Here is a tiny trained network, its code and every weight. The questions are about switching its units off for an input and a target symbol, where a switched-off unit gives its printed mean instead of its output.

import numpy as np


def w(rows, s, z=0):
    codes = np.array(rows[::2]) - 128.0
    scale = np.full(codes.shape[1], s)
    scale[-1] = z or s
    return codes * scale


def norm(h):
    return h / np.sqrt((h * h).mean(-1, keepdims=True) + 1e-5)


def f(y):
    return y / 2 * (1 + np.tanh(0.7978845608 * (y + 0.044715 * y**3)))


def softmax(a):
    e = np.exp(a - a.max(-1, keepdims=True))
    return e / e.sum(-1, keepdims=True)


def log_softmax(a):
    a = a - a.max(-1, keepdims=True)
    return a - np.log(np.exp(a).sum(-1, keepdims=True))


def net(x, mask):
    ids = ['ΓΩαβδλψ'.index(c) for c in x.split()]
    T = len(ids)
    res = E[ids] + P[:T]
    u = 0
    for l in range(2):
        r = norm(res)
        for j in range(3):
            rows = slice(2 * j, 2 * j + 2)
            q, k, v = (r @ M[l][rows].T for M in (Q, K, V))
            z = softmax(np.where(np.tri(T) > 0, q @ k.T / 2**0.5, -1e9)) @ v
            o = O[l][rows]
            res = res + np.where(mask[u + j], z, o[:, -1]) @ o[:, :-1]
        u += 3
        y = f(norm(res) @ A[l][:, :-1].T + A[l][:, -1])
        res = res + np.where(mask[u : u + 12], y, B[l][:, -1]) @ B[l][:, :-1]
        u += 12
    return log_softmax(norm(res)[-1] @ U[:, :-1].T + U[:, -1])


Q, K, V, O, A, B = {}, {}, {}, {}, {}, {}
E = w([
[104,91,89,66,202,17,186,142,122,155,128],'Γ',
[117,45,77,108,71,92,86,172,209,64,120],'Ω',
[88,80,220,87,124,67,127,92,96,108,204],'α',
[68,150,40,173,71,138,173,72,57,48,108],'β',
[194,101,100,96,148,93,232,98,168,37,165],'δ',
[110,157,66,62,98,243,118,104,125,186,212],'λ',
[155,120,134,130,70,147,180,251,64,159,109],'ψ',
],0.019)
P = w([
[124,49,69,238,190,119,92,140,150,148,244],'0',
[137,48,75,191,135,138,134,109,143,203,163],'1',
[137,44,103,163,149,160,123,118,120,168,158],'2',
[129,57,109,145,144,151,125,126,108,153,156],'3',
[130,75,108,131,138,149,130,137,103,140,153],'4',
[127,91,120,119,133,143,130,140,100,131,143],'5',
[130,106,128,104,128,139,123,141,101,125,135],'6',
[128,123,141,92,122,134,120,143,106,116,128],'7',
[128,139,145,77,121,126,113,139,107,110,121],'8',
[124,162,153,63,114,118,109,140,110,104,114],'9',
[125,185,156,45,108,114,110,146,115,93,105],'10',
[122,208,170,26,102,107,108,148,114,82,97],'11',
[128,229,177,7,101,106,99,149,99,61,89],'12',
],0.014)
Q[0] = w([
[90,119,102,146,125,132,126,133,136,126,50],'0.h0',
[159,173,165,254,124,101,133,145,202,224,62],'0.h0',
[234,160,99,199,125,51,75,139,199,143,113],'0.h1',
[214,91,156,148,197,142,84,80,111,126,42],'0.h1',
[124,172,148,204,179,192,63,99,115,176,66],'0.h2',
[182,63,140,47,136,145,149,180,135,103,159],'0.h2',
],0.0091)
K[0] = w([
[141,117,139,138,114,118,152,117,128,154,178],'0.h0',
[134,57,106,247,174,145,130,121,132,174,173],'0.h0',
[119,41,100,214,149,161,130,141,138,134,181],'0.h1',
[128,100,105,176,135,129,172,100,133,190,126],'0.h1',
[161,55,127,200,141,137,132,110,145,171,147],'0.h2',
[132,150,149,49,89,117,135,132,135,123,111],'0.h2',
],0.012)
V[0] = w([
[131,177,91,82,253,109,126,90,99,181,172],'0.h0',
[36,105,66,114,184,140,97,54,202,36,171],'0.h0',
[90,211,179,179,134,218,99,144,133,163,173],'0.h1',
[5,129,103,112,159,98,52,171,116,141,89],'0.h1',
[189,126,149,99,137,73,72,209,228,146,175],'0.h2',
[161,136,116,161,131,79,95,136,113,90,41],'0.h2',
],0.0077)
O[0] = w([
[109,88,127,123,113,143,86,167,126,69,128,134],'0.h0',
[109,132,125,131,141,163,65,103,87,153,82,254],'0.h0',
[82,129,124,138,196,132,157,167,147,88,107,40],'0.h1',
[247,132,120,119,215,146,84,114,91,111,105,121],'0.h1',
[137,147,113,172,75,125,151,127,76,121,113,146],'0.h2',
[126,163,140,106,135,121,121,112,137,180,177,18],'0.h2',
],0.012,0.0057)
A[0] = w([
[129,131,59,91,133,89,74,61,111,111,165,132],'0.n0',
[212,120,135,68,175,170,155,127,90,144,120,4],'0.n1',
[116,64,152,117,110,63,110,126,195,106,138,112],'0.n2',
[136,106,157,105,56,109,81,139,217,99,99,183],'0.n3',
[121,130,101,184,60,36,133,141,66,61,143,139],'0.n4',
[138,115,41,105,119,113,139,43,132,93,108,137],'0.n5',
[158,146,147,144,169,88,130,136,146,74,105,67],'0.n6',
[207,134,89,207,178,130,172,107,148,40,89,139],'0.n7',
[45,254,166,215,223,100,146,117,127,85,87,69],'0.n8',
[117,192,142,232,64,182,132,171,68,101,84,2],'0.n9',
[85,115,95,113,119,101,84,141,65,146,40,253],'0.n10',
[152,155,132,172,105,110,220,169,135,144,162,30],'0.n11',
],0.0089,0.0033)
B[0] = w([
[200,134,166,128,100,167,127,118,160,136,155,231],'0.n0',
[98,137,90,108,211,97,129,154,98,154,139,143],'0.n1',
[127,96,152,101,137,108,88,186,154,151,167,160],'0.n2',
[135,140,131,102,184,159,128,194,145,97,132,178],'0.n3',
[156,69,86,103,99,54,137,74,115,115,60,220],'0.n4',
[188,112,144,116,170,194,160,131,152,114,141,235],'0.n5',
[84,129,106,29,165,78,85,109,77,91,173,120],'0.n6',
[101,110,32,103,189,58,95,129,51,127,139,144],'0.n7',
[182,118,151,127,154,150,116,103,215,140,118,126],'0.n8',
[65,88,80,73,254,123,126,101,80,162,88,147],'0.n9',
[125,109,235,151,161,139,142,185,111,140,96,255],'0.n10',
[168,142,174,158,82,208,103,137,97,45,180,140],'0.n11',
],0.0085,0.0087)
Q[1] = w([
[253,90,150,57,86,209,145,166,81,120,101],'1.h0',
[134,56,140,110,185,117,139,167,112,22,109],'1.h0',
[184,46,166,115,55,190,134,184,90,31,126],'1.h1',
[126,120,96,83,65,146,124,86,2,145,120],'1.h1',
[173,102,110,87,119,174,167,120,55,12,158],'1.h2',
[176,115,96,63,125,138,117,160,56,191,105],'1.h2',
],0.0096)
K[1] = w([
[142,193,148,44,110,107,129,121,102,110,115],'1.h0',
[92,166,134,21,125,146,126,148,99,107,136],'1.h0',
[108,210,156,24,136,112,133,120,116,85,94],'1.h1',
[184,154,151,102,122,93,102,149,149,79,89],'1.h1',
[93,181,172,4,128,116,146,146,129,98,63],'1.h2',
[163,202,151,78,148,113,88,97,147,69,81],'1.h2',
],0.012)
V[1] = w([
[129,253,6,66,133,144,110,82,106,165,142],'1.h0',
[129,94,159,124,179,37,163,59,125,54,156],'1.h0',
[200,112,124,74,151,115,126,152,241,33,148],'1.h1',
[121,180,157,128,32,122,41,111,160,112,214],'1.h1',
[142,179,186,122,135,92,96,66,52,187,246],'1.h2',
[144,130,99,164,149,142,143,12,55,62,134],'1.h2',
],0.0059)
O[1] = w([
[135,24,169,179,95,191,188,154,94,156,168,2],'1.h0',
[79,93,112,99,98,129,60,111,162,207,116,91],'1.h0',
[90,137,134,235,80,124,71,119,121,144,116,220],'1.h1',
[124,82,88,225,188,136,146,157,131,162,111,23],'1.h1',
[74,90,44,110,113,114,70,126,126,73,113,32],'1.h2',
[2,174,171,112,161,114,107,173,134,106,152,141],'1.h2',
],0.0088,0.0049)
A[1] = w([
[98,135,216,172,172,95,164,166,116,157,105,137],'1.n0',
[121,155,52,117,148,155,69,120,146,95,63,93],'1.n1',
[98,180,119,122,141,152,181,45,101,130,159,218],'1.n2',
[80,140,158,115,119,138,208,111,201,113,143,124],'1.n3',
[124,218,165,142,123,136,190,126,131,141,143,75],'1.n4',
[152,173,82,116,144,81,151,207,209,104,102,106],'1.n5',
[90,110,119,117,201,79,226,68,95,181,57,59],'1.n6',
[72,109,37,136,179,108,155,95,94,165,254,128],'1.n7',
[176,125,217,66,97,134,143,166,187,146,131,3],'1.n8',
[111,86,106,79,94,127,117,213,173,109,142,221],'1.n9',
[93,88,120,126,199,76,84,146,115,82,119,99],'1.n10',
[96,97,172,133,88,146,99,73,71,130,154,175],'1.n11',
],0.01,0.0031)
B[1] = w([
[109,68,133,201,161,107,43,138,46,162,145,156],'1.n0',
[171,164,78,119,148,13,70,183,71,191,133,171],'1.n1',
[201,100,58,112,107,83,50,30,110,115,117,186],'1.n2',
[182,180,206,65,81,148,141,111,128,115,126,134],'1.n3',
[138,170,79,48,126,187,146,119,158,103,202,140],'1.n4',
[207,48,42,96,211,160,117,73,89,113,90,143],'1.n5',
[90,58,29,230,142,67,142,65,65,147,137,150],'1.n6',
[49,108,3,190,221,59,114,78,91,120,145,148],'1.n7',
[43,148,73,225,122,122,114,113,169,135,184,253],'1.n8',
[94,66,146,46,117,88,74,175,98,41,186,238],'1.n9',
[134,122,163,182,99,213,235,122,133,126,161,175],'1.n10',
[108,196,111,156,106,67,107,133,210,143,51,219],'1.n11',
],0.0074,0.006)
U = w([
[80,9,84,119,212,56,57,127,71,152,101,188],'Γ',
[230,105,195,56,58,159,90,151,148,129,108,188],'Ω',
[2,76,155,177,22,103,96,101,150,146,105,4],'α',
[180,198,127,222,175,125,160,15,95,188,94,155],'β',
[141,119,25,92,92,40,245,67,192,99,206,57],'δ',
[62,170,119,81,200,224,74,121,132,186,230,100],'λ',
[97,62,153,189,125,172,213,189,48,58,102,89],'ψ',
],0.0066,0.0038)

Each question gives the input, a string of symbols that net reads in full, and the target symbol t.
The units are the heads (2 rows each of Q, K, V and O) and the neurons (one row each of A and B). Each row of codes is followed by its name. A weight is (code - 128) times the scale printed after its matrix; where a second scale follows, it is the last column's (O, A, B and U).
mask holds one flag per unit, layer by layer, with each layer's heads first. A switched-off unit (its flag False) gives its mean, the last column of its rows in O or B, instead of its output. The means were averaged over made-up inputs and are rounded, as every weight is.
A unit's drop is (log p(t) with every unit on - log p(t) with that unit switched off) / (log p(t) with every unit on - log p(t) with every unit switched off).
The circuit of an input: a set's keep is (log p(t) with only the set's units on - log p(t) with every unit switched off) / (log p(t) with every unit on - log p(t) with every unit switched off). Starting from the 12 units with the biggest drops (on a tie, the unit counted first), units are removed one at a time, each time the one whose removal leaves the highest keep (on an exact tie, the one counted first), for as long as the keep stays at least 0.8.
units of the circuit, in order: the units of the circuit, biggest drop first
most important unit: the unit with the biggest drop
top k neurons: the k neurons with the biggest drops, biggest first
k most important neurons of layer l: the k neurons of layer l with the biggest drops, biggest first
heads that matter: for each layer, one digit per head in row order, 1 if its drop is at least 0.15 and else 0, layers parted by /
input β λ Γ Ω Ω Γ Γ λ Ω δ, target β: units of the circuit, in order : [0.h0 1.n9]
input β α α δ δ α, target α: top 2 neurons : [1.n10 1.n11]
input ψ λ Ω λ, target β: most important unit : 0.n3
input λ Γ β Ω λ α β, target Ω: units of the circuit, in order : [0.h2 0.n0 1.n8]
input λ λ β Γ β λ λ β, target Ω: units of the circuit, in order : [0.h2 0.n0]
input Ω Ω δ ψ ψ Ω Ω, target β: units of the circuit, in order : [0.h0 0.h2 1.n9]
input ψ ψ α δ Γ Γ β λ Ω λ λ Γ, target ψ: top 2 neurons : [0.n10 1.n10]
input λ Ω λ λ, target Ω: units of the circuit, in order : [0.h2 1.n8]
input δ Γ λ β α λ Γ Γ α ψ α δ, target Γ: top 2 neurons : [0.n10 0.n7]
input Γ Γ λ α ψ ψ λ Ω λ Ω β ψ, target λ: 2 most important neurons of layer 0 : [0.n4 0.n1]
input λ λ ψ Ω Ω δ Ω, target α: 2 most important neurons of layer 0 : [0.n10 0.n7]
input δ ψ α, target δ: top 2 neurons : [0.n10 1.n10]
input λ Ω α Γ Ω Ω λ δ λ δ β β δ, target λ: units of the circuit, in order : [0.h2 1.n8 0.n4]
input δ Ω λ ψ Γ Ω Ω Γ, target β: most important unit : 1.n9
input α α λ δ δ α β, target Γ: 2 most important neurons of layer 1 : [1.n1 1.n6]
input Ω δ Ω ψ λ β ψ λ λ δ, target ψ: top 3 neurons : [0.n7 1.n10 0.n3]
input α λ Ω δ λ Ω α α Ω ψ, target β: units of the circuit, in order : [0.n3 1.n9 1.h2 0.n9]
input α λ Γ β Γ λ λ Ω Ω Ω, target β: heads that matter : 101 / 000
input δ ψ α β α λ δ ψ, target α: heads that matter : 110 / 010
input α λ λ λ ψ β α λ λ λ λ, target ψ: heads that matter : 100 / 100
input δ δ Ω β δ Ω Ω ψ, target Γ: 2 most important neurons of layer 1 : [1.n0 1.n6]
input δ β λ β ψ δ λ α, target ψ: units of the circuit, in order : [1.n10 0.h2 1.n2 1.h2]
input Γ λ λ α β δ λ, target α: units of the circuit, in order : [1.h1 1.n11 0.h1]
input λ λ Γ λ Γ λ λ λ Ω β, target β: 3 most important neurons of layer 0 : [0.n3 0.n5 0.n0]
input Ω λ δ δ Γ β β Ω, target λ: top neuron : [1.n8]
input λ Γ λ, target Ω: heads that matter : 100 / 000
input Ω Ω λ Ω α δ, target Γ: most important unit : 0.n7
input δ δ Ω λ λ Ω α, target β: top 3 neurons : [1.n9 0.n3 1.n11]
input ψ α Ω δ ψ λ Ω α ψ λ Ω ψ δ, target δ: units of the circuit, in order : [0.h0 0.n10]
input λ λ λ ψ λ Γ δ λ Ω ψ λ λ, target ψ: units of the circuit, in order : [1.h0 0.h1]
